Below are the code and all the weights of a small trained network. Each question names an input and a class and asks about switching units off, where a switched-off unit gives its printed mean instead of its output.

import numpy as np


def w(rows, s, z=0):
    codes = np.array(rows[::2]) - 128.0
    scale = np.full(codes.shape[1], s)
    scale[-1] = z or s
    return codes * scale


def f(y):
    return np.maximum(y, 0)


def log_softmax(a):
    a = a - a.max(-1, keepdims=True)
    return a - np.log(np.exp(a).sum(-1, keepdims=True))


def net(x, mask):
    res = np.array(x, float).reshape(1, 7) / 4 @ E
    y = f(res @ A[0][:, :-1].T + A[0][:, -1])
    res = res + np.where(mask, y, B[0][:, -1]) @ B[0][:, :-1]
    return log_softmax(res[-1] @ U[:, :-1].T + U[:, -1])


A, B = {}, {}
E = w([
[128,130,128],'x0',
[136,128,123],'x1',
[2,176,53],'x2',
[163,217,153],'x3',
[130,126,123],'x4',
[127,125,124],'x5',
[132,125,126],'x6',
],0.0083)
A[0] = w([
[7,179,21,95],'neuron 1',
[159,106,92,254],'neuron 2',
[112,1,82,163],'neuron 3',
[94,193,52,98],'neuron 4',
[61,194,81,94],'neuron 5',
[166,181,113,205],'neuron 6',
[78,15,97,139],'neuron 7',
[216,114,146,109],'neuron 8',
[123,203,186,158],'neuron 9',
[145,120,148,239],'neuron 10',
[162,205,116,120],'neuron 11',
[159,105,178,91],'neuron 12',
[163,86,231,121],'neuron 13',
[99,72,142,205],'neuron 14',
],0.0086,0.0068)
B[0] = w([
[253,39,84,238],'neuron 1',
[42,202,64,254],'neuron 2',
[162,228,225,214],'neuron 3',
[153,44,131,177],'neuron 4',
[195,35,166,185],'neuron 5',
[94,146,139,215],'neuron 6',
[209,199,240,202],'neuron 7',
[88,2,99,197],'neuron 8',
[144,180,202,192],'neuron 9',
[45,172,2,241],'neuron 10',
[184,156,172,170],'neuron 11',
[186,62,57,161],'neuron 12',
[134,49,32,205],'neuron 13',
[118,247,134,205],'neuron 14',
],0.0053,0.0069)
U = w([
[187,12,101,4],'0',
[117,179,99,218],'1',
[101,155,115,221],'2',
[117,159,121,171],'3',
[198,195,237,53],'4',
[78,137,116,147],'5',
[103,153,119,58],'6',
],0.011,0.0034)

Each question gives the input, the list of numbers given to net, and the class t.
The units are the neurons (one row each of A and B). Each row of codes is followed by its name. A weight is (code - 128) times the scale printed after its matrix; where a second scale follows, it is the last column's (A, B and U).
mask holds one flag per neuron, in row order. A switched-off neuron (its flag False) gives its mean, the last column of its row in B, instead of its output. The means were averaged over made-up inputs and are rounded, as every weight is.
A unit's drop is (log p(t) with every unit on - log p(t) with that unit switched off) / (log p(t) with every unit on - log p(t) with every unit switched off).
The circuit of an input: a set's keep is (log p(t) with only the set's units on - log p(t) with every unit switched off) / (log p(t) with every unit on - log p(t) with every unit switched off). Starting from the 12 units with the biggest drops (on a tie, the unit counted first), units are removed one at a time, each time the one whose removal leaves the highest keep (on an exact tie, the one counted first), for as long as the keep stays at least 0.8.
circuit, biggest first: the units of the circuit, biggest drop first
top k neurons: the k neurons with the biggest drops, biggest first
drop when u is switched off: that unit's drop, to one decimal
input [-6,4,-3,-7,2,3,2], class 4: circuit, biggest first => (neuron 3; neuron 7)
input [3,8,-8,1,1,8,-4], class 0: circuit, biggest first => (neuron 8)
input [-5,7,-8,8,-5,4,3], class 0: circuit, biggest first => (neuron 8; neuron 13)
input [-5,-2,2,-8,6,7,-7], class 4: circuit, biggest first => (neuron 7; neuron 3)
input [6,4,8,5,-4,-8,4], class 0: top 2 neurons => (neuron 1; neuron 5)
input [-2,-2,-6,-8,7,-7,-1], class 4: top 3 neurons => (neuron 3; neuron 7; neuron 14)
input [0,4,8,0,3,6,5], class 0: circuit, biggest first => (neuron 1; neuron 5)
input [-5,2,-8,7,-1,-6,0], class 0: circuit, biggest first => (neuron 8; neuron 13)
input [8,-4,8,-8,1,-7,8], class 0: drop when neuron 11 is switched off => 0.0
input [-4,-3,3,-8,-4,6,-6], class 4: drop when neuron 3 is switched off => 0.3
input [-2,-1,-1,-7,-4,-5,-6], class 4: drop when neuron 3 is switched off => 0.4
